Below are the code and all the weights of a small trained network. Each question names an input and a class and asks about switching units off, where a switched-off unit gives its printed mean instead of its output.

import numpy as np


def w(rows, s, z=0):
    codes = np.array(rows[::2]) - 128.0
    scale = np.full(codes.shape[1], s)
    scale[-1] = z or s
    return codes * scale


def f(y):
    return np.maximum(y, 0)


def log_softmax(a):
    a = a - a.max(-1, keepdims=True)
    return a - np.log(np.exp(a).sum(-1, keepdims=True))


def net(x, mask):
    res = np.array(x, float).reshape(1, 8) / 4 @ E
    y = f(res @ A[0][:, :-1].T + A[0][:, -1])
    res = res + np.where(mask, y, B[0][:, -1]) @ B[0][:, :-1]
    return log_softmax(res[-1] @ U[:, :-1].T + U[:, -1])


A, B = {}, {}
E = w([
[154,178,61,216,122,63,76],'x0',
[178,108,114,154,229,61,223],'x1',
[129,128,128,127,127,129,128],'x2',
[45,134,53,73,88,66,167],'x3',
[191,3,73,97,113,119,83],'x4',
[128,129,129,128,128,129,128],'x5',
[229,217,57,48,105,208,161],'x6',
[174,122,180,163,13,91,192],'x7',
],0.007)
A[0] = w([
[197,10,66,93,102,128,64,56],'n0',
[172,119,184,130,29,115,189,86],'n1',
[159,118,119,119,193,115,216,70],'n2',
[60,146,50,83,116,89,171,76],'n3',
[113,142,95,120,171,124,81,66],'n4',
[89,195,168,127,142,140,152,32],'n5',
[84,148,152,98,53,192,54,56],'n6',
[100,98,188,64,141,180,171,120],'n7',
[149,117,111,128,184,96,191,64],'n8',
[57,74,180,182,142,95,92,52],'n9',
[155,116,136,136,171,124,173,91],'n10',
[170,154,117,82,122,162,154,52],'n11',
[149,72,101,117,123,137,134,60],'n12',
[101,139,116,103,193,156,104,92],'n13',
[99,119,128,87,187,171,115,69],'n14',
[113,124,134,132,95,129,83,93],'n15',
[134,154,129,105,96,159,97,110],'n16',
[106,82,188,67,129,186,176,1],'n17',
[99,205,165,119,141,143,151,49],'n18',
[73,75,167,161,142,102,100,53],'n19',
[148,120,119,137,171,94,168,55],'n20',
[114,107,169,75,128,156,153,116],'n21',
[99,109,65,103,91,89,137,119],'n22',
[156,137,124,140,178,93,193,75],'n23',
[168,130,133,173,46,95,156,65],'n24',
[185,171,99,87,122,158,136,67],'n25',
[113,133,128,117,95,141,102,79],'n26',
[96,170,141,127,95,144,94,76],'n27',
[102,130,134,118,75,159,61,41],'n28',
[145,155,77,92,121,165,153,80],'n29',
[172,146,179,152,152,152,97,88],'n30',
[64,130,91,95,104,115,166,87],'n31',
[69,243,167,169,150,145,162,87],'n32',
[173,147,137,179,138,129,83,109],'n33',
[176,165,84,118,119,166,137,86],'n34',
[202,116,203,167,177,206,88,87],'n35',
[186,186,89,113,123,147,122,84],'n36',
[160,208,37,226,103,67,47,37],'n37',
[97,144,77,107,211,154,57,93],'n38',
],0.013,0.005)
B[0] = w([
[254,40,123,98,174,140,106,250],'n0',
[127,163,247,208,146,159,146,221],'n1',
[127,147,65,185,98,123,79,199],'n2',
[95,164,174,47,84,137,69,208],'n3',
[134,149,171,178,132,147,154,171],'n4',
[193,82,125,105,147,129,114,177],'n5',
[126,148,55,211,95,128,65,218],'n6',
[138,190,67,90,154,127,193,212],'n7',
[123,136,83,184,101,125,86,185],'n8',
[51,52,116,122,118,81,186,240],'n9',
[120,139,87,159,107,134,101,172],'n10',
[82,81,121,122,132,105,162,184],'n11',
[173,101,131,112,150,130,124,165],'n12',
[133,152,195,173,133,148,148,185],'n13',
[137,159,177,182,141,151,157,179],'n14',
[118,131,88,148,114,117,109,164],'n15',
[107,126,87,166,118,113,114,175],'n16',
[145,204,72,96,167,141,204,190],'n17',
[189,74,126,111,155,128,119,182],'n18',
[71,72,118,128,124,87,178,212],'n19',
[128,131,89,171,102,131,108,169],'n20',
[123,168,86,104,153,143,170,184],'n21',
[125,142,162,71,97,132,76,190],'n22',
[123,125,79,176,117,130,71,189],'n23',
[118,151,211,182,155,169,144,197],'n24',
[73,70,130,129,121,98,165,202],'n25',
[129,137,109,157,115,115,104,155],'n26',
[142,108,98,153,119,127,82,171],'n27',
[122,129,84,179,108,120,69,182],'n28',
[89,95,146,118,128,86,154,189],'n29',
[106,149,154,69,107,125,81,179],'n30',
[114,156,166,61,113,126,84,188],'n31',
[226,34,143,96,159,139,111,238],'n32',
[127,174,121,72,114,135,118,188],'n33',
[73,79,134,125,132,96,150,197],'n34',
[95,165,176,30,70,123,49,228],'n35',
[75,81,127,128,116,92,163,203],'n36',
[147,224,38,81,176,149,229,255],'n37',
[124,159,228,211,131,159,150,223],'n38',
],0.029,0.0099)
U = w([
[32,30,131,132,106,26,202,115],'0',
[131,138,41,224,67,110,56,106],'1',
[251,32,142,98,171,128,116,117],'2',
[131,220,71,87,163,138,221,253],'3',
[117,160,253,221,131,167,167,84],'4',
[88,164,183,18,48,111,63,96],'5',
],0.0056)

Each question gives the input, the list of numbers given to net, and the class t.
The units are the neurons (one row each of A and B). Each row of codes is followed by its name. A weight is (code - 128) times the scale printed after its matrix; where a second scale follows, it is the last column's (A, B and U).
mask holds one flag per neuron, in row order. A switched-off neuron (its flag False) gives its mean, the last column of its row in B, instead of its output. The means were averaged over made-up inputs and are rounded, as every weight is.
A unit's drop is (log p(t) with every unit on - log p(t) with that unit switched off) / (log p(t) with every unit on - log p(t) with every unit switched off).
The circuit of an input: a set's keep is (log p(t) with only the set's units on - log p(t) with every unit switched off) / (log p(t) with every unit on - log p(t) with every unit switched off). Starting from the 12 units with the biggest drops (on a tie, the unit counted first), units are removed one at a time, each time the one whose removal leaves the highest keep (on an exact tie, the one counted first), for as long as the keep stays at least 0.8.
circuit, biggest first: the units of the circuit, biggest drop first
most important unit: the unit with the biggest drop
k most important neurons: the k neurons with the biggest drops, biggest first
drop when u is switched off: that unit's drop, to one decimal
input [1,-7,3,-3,-8,8,-5,1], class 2: 4 most important neurons => [n32; n5; n18; n2]
input [-3,3,3,-2,6,-7,-2,-7], class 4: 2 most important neurons => [n38; n32]
input [-4,4,-2,-8,7,-8,2,2], class 5: circuit, biggest first => [n35]
input [-2,4,-3,8,1,7,7,7], class 5: 2 most important neurons => [n3; n22]
input [6,1,6,6,2,5,7,-7], class 0: 2 most important neurons => [n36; n25]
input [-6,-8,1,8,-2,7,8,-6], class 0: 4 most important neurons => [n29; n25; n11; n34]
input [7,-5,-3,-7,5,0,4,-3], class 3: 3 most important neurons => [n37; n3; n22]
input [-6,-2,1,7,6,-7,1,5], class 5: 4 most important neurons => [n37; n22; n3; n32]
input [5,7,-5,5,1,-6,3,8], class 4: 3 most important neurons => [n24; n1; n6]
input [-8,4,-3,-2,6,6,-7,-6], class 3: 2 most important neurons => [n17; n7]
input [3,8,1,8,4,5,-4,-4], class 1: 3 most important neurons => [n8; n2; n35]
input [-1,-2,8,-8,-6,1,-1,6], class 5: 2 most important neurons => [n35; n0]
input [1,-1,8,-5,-8,2,6,8], class 2: drop when n13 is switched off => 0.2
input [2,-8,-6,-5,-3,-2,-5,1], class 1: most important unit => n6
input [-2,2,7,-5,4,1,-1,0], class 5: drop when n37 is switched off => 0.0
input [-8,2,0,5,8,4,8,2], class 0: drop when n33 is switched off => 0.1
